Below are the code and all the weights of a small trained network. Each question names an input and a class and asks about switching units off, where a switched-off unit gives its printed mean instead of its output.

import numpy as np


def w(rows, s, z=0):
    codes = np.array(rows[::2]) - 128.0
    scale = np.full(codes.shape[1], s)
    scale[-1] = z or s
    return codes * scale


def f(y):
    return np.maximum(y, 0)


def log_softmax(a):
    a = a - a.max(-1, keepdims=True)
    return a - np.log(np.exp(a).sum(-1, keepdims=True))


def net(x, mask):
    res = np.array(x, float).reshape(1, 8) / 4 @ E
    y = f(res @ A[0][:, :-1].T + A[0][:, -1])
    res = res + np.where(mask, y, B[0][:, -1]) @ B[0][:, :-1]
    return log_softmax(res[-1] @ U[:, :-1].T + U[:, -1])


A, B = {}, {}
E = w([
[132,126,129,123,120,134],'x0',
[129,127,123,134,135,126],'x1',
[85,194,120,60,155,193],'x2',
[121,122,125,129,143,107],'x3',
[137,127,128,131,110,157],'x4',
[67,85,2,115,34,116],'x5',
[187,70,138,192,74,78],'x6',
[123,126,124,130,147,110],'x7',
],0.0091)
A[0] = w([
[86,198,167,53,163,168,98],'neuron 0',
[137,187,197,123,195,183,173],'neuron 1',
[44,155,66,89,101,164,199],'neuron 2',
[233,86,176,203,95,107,150],'neuron 3',
[127,194,183,76,165,153,49],'neuron 4',
[108,42,66,157,42,95,135],'neuron 5',
[143,166,254,120,172,135,255],'neuron 6',
],0.0089,0.006)
B[0] = w([
[176,202,13,89,106,110,205],'neuron 0',
[232,192,102,176,107,99,224],'neuron 1',
[24,29,109,68,117,146,212],'neuron 2',
[188,88,179,223,136,101,218],'neuron 3',
[135,151,51,146,90,60,182],'neuron 4',
[146,133,55,170,18,50,222],'neuron 5',
[254,193,129,222,177,165,251],'neuron 6',
],0.0076,0.012)
U = w([
[160,138,164,139,165,149,254],'0',
[152,149,73,134,87,100,38],'1',
[67,88,120,107,83,120,230],'2',
[60,114,89,53,133,166,53],'3',
[148,93,253,150,133,116,55],'4',
],0.011,0.0064)

Each question gives the input, the list of numbers given to net, and the class t.
The units are the neurons (one row each of A and B). Each row of codes is followed by its name. A weight is (code - 128) times the scale printed after its matrix; where a second scale follows, it is the last column's (A, B and U).
mask holds one flag per neuron, in row order. A switched-off neuron (its flag False) gives its mean, the last column of its row in B, instead of its output. The means were averaged over made-up inputs and are rounded, as every weight is.
A unit's drop is (log p(t) with every unit on - log p(t) with that unit switched off) / (log p(t) with every unit on - log p(t) with every unit switched off).
The circuit of an input: a set's keep is (log p(t) with only the set's units on - log p(t) with every unit switched off) / (log p(t) with every unit on - log p(t) with every unit switched off). Starting from all 7 units, units are removed one at a time, each time the one whose removal leaves the highest keep (on an exact tie, the one counted first), for as long as the keep stays at least 0.8.
circuit, biggest first: the units of the circuit, biggest drop first
most important unit: the unit with the biggest drop
k most important neurons: the k neurons with the biggest drops, biggest first
drop of u: that unit's drop, to one decimal
input [-1,3,7,0,-4,2,-7,-8], class 3: circuit, biggest first -> (neuron 2)
input [-4,0,-6,5,-5,0,4,3], class 4: circuit, biggest first -> (neuron 3; neuron 0)
input [7,2,7,-6,-3,-4,-1,7], class 1: 3 most important neurons -> (neuron 0; neuron 4; neuron 1)
input [-2,7,3,5,3,-4,-4,-7], class 1: 4 most important neurons -> (neuron 0; neuron 4; neuron 1; neuron 3)
input [-5,4,-4,8,3,0,3,-7], class 4: circuit, biggest first -> (neuron 0; neuron 3)
input [0,2,8,4,-4,-5,-1,-5], class 1: 2 most important neurons -> (neuron 0; neuron 4)
input [4,4,8,8,-4,-5,-7,1], class 1: 2 most important neurons -> (neuron 0; neuron 4)
input [-1,-2,8,6,-3,-8,-2,4], class 1: 2 most important neurons -> (neuron 0; neuron 4)
input [2,6,-1,-3,-3,-1,6,5], class 4: circuit, biggest first -> (neuron 0; neuron 3)
input [7,5,0,7,2,0,-1,7], class 0: 2 most important neurons -> (neuron 5; neuron 2)
input [-2,-4,6,-5,2,-4,-2,-3], class 1: 4 most important neurons -> (neuron 0; neuron 4; neuron 1; neuron 3)
input [-8,-1,4,-3,2,2,8,2], class 2: 2 most important neurons -> (neuron 6; neuron 1)
input [2,5,-5,3,-7,-2,5,-1], class 4: circuit, biggest first -> (neuron 3; neuron 0)
input [-3,-4,-6,5,4,-1,8,4], class 4: circuit, biggest first -> (neuron 3)
input [4,8,7,-3,0,-7,-5,0], class 1: 2 most important neurons -> (neuron 0; neuron 4)
input [-4,-5,3,-2,8,-7,-1,2], class 1: 4 most important neurons -> (neuron 4; neuron 0; neuron 1; neuron 3)
input [-4,-7,-2,5,2,0,4,-6], class 4: 2 most important neurons -> (neuron 0; neuron 3)
input [7,-8,1,-6,6,7,1,-3], class 2: drop of neuron 3 -> 0.0
input [3,1,-3,3,7,-6,6,6], class 4: drop of neuron 0 -> 0.2
input [-6,7,6,7,0,5,-1,0], class 3: drop of neuron 3 -> 0.1
input [2,-1,3,-6,0,-7,-7,-3], class 1: most important unit -> neuron 0
